[128 = 0]

[110 188 140 121  85 149 114 117 133 126 141 132 117 143 137 134 120 141
 105 126 103 137 153 107 157 143 120 119 100 130 120 152 120 154 114 150
  99  97  87 128 129 168  33]
T > W
[ 26 195 135 130 106 136  95 102 137 117 151 125 115 141 119 133 123 128
 118 128 119 123 168 117 147 134  96 133 129 120 123 164 106 144 132 149
  99 108  98 131 110 139  45]
T > W
[ 85 125 142 120 133 164 121 141 151 112 161 134 138 188 123 130 147 123
 116 128 107 127 122  78 133 116 125 171 144 100 103 114 134 134  78 153
 149  91 138 134 113  93  67]
B > L
[110 149 145 126 102 145 126 134 112 116 159 134 127 154 139 131 126 137
 111 128 252 127 127  92 137 112 137 157 110 127 110 119 129 144 115 148
 125  73  88 127 108 146  71]
T > N
[100 149 113 124  84 167 120 147 140 115 139 139 122 122 128 132 139 117
 146 134 135 120 119 118 128 120 142 134 110 126 137 122 120 129 109 132
 132 116 131 125 122  96 156]
B > R
[ 82 164 141 123  86 145 115 129 128 119 120 171 121 153 136 130 122 134
 116 121 121 122 132 110 131 137 125 135 121 134 111 142 121 138 127 142
 130 106 114 124  98 150  34]
T > N
[ 34 124 130 119 113 135 111 137 136 121 144 196 119 179 130 125 143 132
 140 132 113 131 121  89 133 114 154 173 120 100 142 117 141 131 111 136
 140  85 143 128 102  80  68]
B > L
[ 73 209 149 140 105 146 115 157 114 115 113 184 110 169 130 116 128 126
 122 118 122 142 114 108 123 119 138 161 171 139 114 139 122 136 108 157
 135 107 126 127  81 145  16]
T > N
[ 81 125 137 131 165 131 139 127 138 118 168 148 138 134 154 113 121 123
 111 128 123 133 105 101 119 121 118 172 162 104 121 108 135 125 121 145
 124 101 160 129 152 104 139]
B > L
[120 134 124 106  71 150 108 148 121 122 145 209 124 152 122 129 137 121
 127 114 133 137 131 104 142 123 126 133 112 131 134 133 107 154 104 152
 100  73 118 123 112 126  54]
T > N
[ 62 189 142 160 115 141 134 118 157 107 192 116 114 150 126 136 142 126
 112 134 114 149 121  87 140 123 148 160 118 116 139 112 142 147 107 141
 128  74 112 127 141 106  86]
B > L
[ 56 157 122 131 116 166 124 143 128 117 150 161 122 167 127 126 141 131
 136 123 118 125 117 107 134 114 135 168 154 127 127 120 133 135 114 128
 161  86 129 127 100 108  86]
B > L

[118 128 117 138 128 112 148 115 126 135 132 118 142 132 115 119 109 127
 119 106 157 102 119 134 127 118 111 152 145 115 122 129 121 120 128 109
 145 106 122 136 124 152 131]
zs > (43)
[104 113 106 129 129 111 147 123 122 134 132 127 127 125 115 126 112 151
 128 123 153 115 121 143 121 148 138 171 153 139 115 137 119 120 120  68
 122 111 126 125 110 121 150]
zs > (43)
[129 122 114 109 142 121 140 124 134 132 114 132 144 123 124 133 114 161
 137  97 164  98 131 135 141 115 114 172 142 135 112 125 115 125  98 140
 138 100 113 118 105 111 134]
zs > (32)
[134 122 130 145 124 122 136 132 121 131 138 115 138 128 120 117 110 120
 145 115 168 112 126 130 125 116 102 135 144 126 129 121 136 135 123 105
 140 105 127 115 120 137 130]
zs > (43)
[118 113 132 110 135 127 125 144 123 115 128 131 115 119 106 129 117 165
 179 132 136 129 135 124 131 133 137 117 141 148 112 124 135 135 114 120
 126 123 126 135 115 114 167]
cl > (35)
[118 117 121 120 133 134 147 141 115 125 147 133 101 115 127 133 109 153
 167 109 116 159 119 118 120 136 116 171 175 145 132 132 128 144  94 111
 128  87 144 146 119 114 169]
cl > (33)
[128 118 117 122 121 117 126 119 125 137 124 123 112 121 141 122 124 132
 150 123 145 126 117 132 121  76 142 161 136 144 137 129 125 133 121 108
 120 112 133 133  99 132 160]
cl > (35)
[132 125 105  94 122 113 150 121 122 130 122 128 131 119 128 128  99 157
 159 128 170 102 126 134 129 126 121 209 140 152 107 119 122 137 102 122
 124 119 119 148  69 122 143]
zs > (32)
[134 120 122 118 130 126 143 134 118 126 135 133 137 124 126 144 119 152
 163 151 151 101 129 136 129 124 108 179 157 129 121 113 120 129 105 118
 130 109 122 123 100 127 138]
zs > (43)
[134 121 116 113 126 128 138 126 136 125 124 126 135 133 120 123 108 163
 153 110 159  91 135 138 149 124 110 151 139 126 109 133 121 124 113 124
 140 113 105 118 114 131 140]
zs > (32)
[134 116 106  99 133 129 161 129 123 146 134 121 142 119 124 127 105 173
 152 111 187  78 118 128 124 114 103 198 152 132 111 130 105 128  97 131
 133  95 113 149 101 103 158]
zs > (32)
[100 115 125 129 132 135 147 141 104 138 113 132 100 105 120 130 127 146
 158 109 109 148 111 123 110 132 129 184 166 161 136 127 123 148 104 120
 115  99 137 164 109 118 174]
cl > (33)
[138 111 127 115 131 127 144 111 116 134 142 117 126 126 117 118 121 137
 142 118 154  89 114 128 127 116 130 147 140 120 119 125 115 121 135 117
 105 111 125 132  92 145 148]
zs > (43)
[123 112 123 126 137 124 131 132 113 130 152 138  92 117 126 134 136 129
 170 116  98 135 122 129 116 135 141 173 153 146 130 125 128 134 118 128
 107 101 139 138 106 130 158]
cl > (33)
[137  96 107 100 128 132 148 137 122 135 121 132 144 123 127 125  94 176
 159 121 185  91 134 137 133 117 112 169 144 134 106 120 115 124  97 130
 145 102 116 136  90 113 143]
zs > (32)
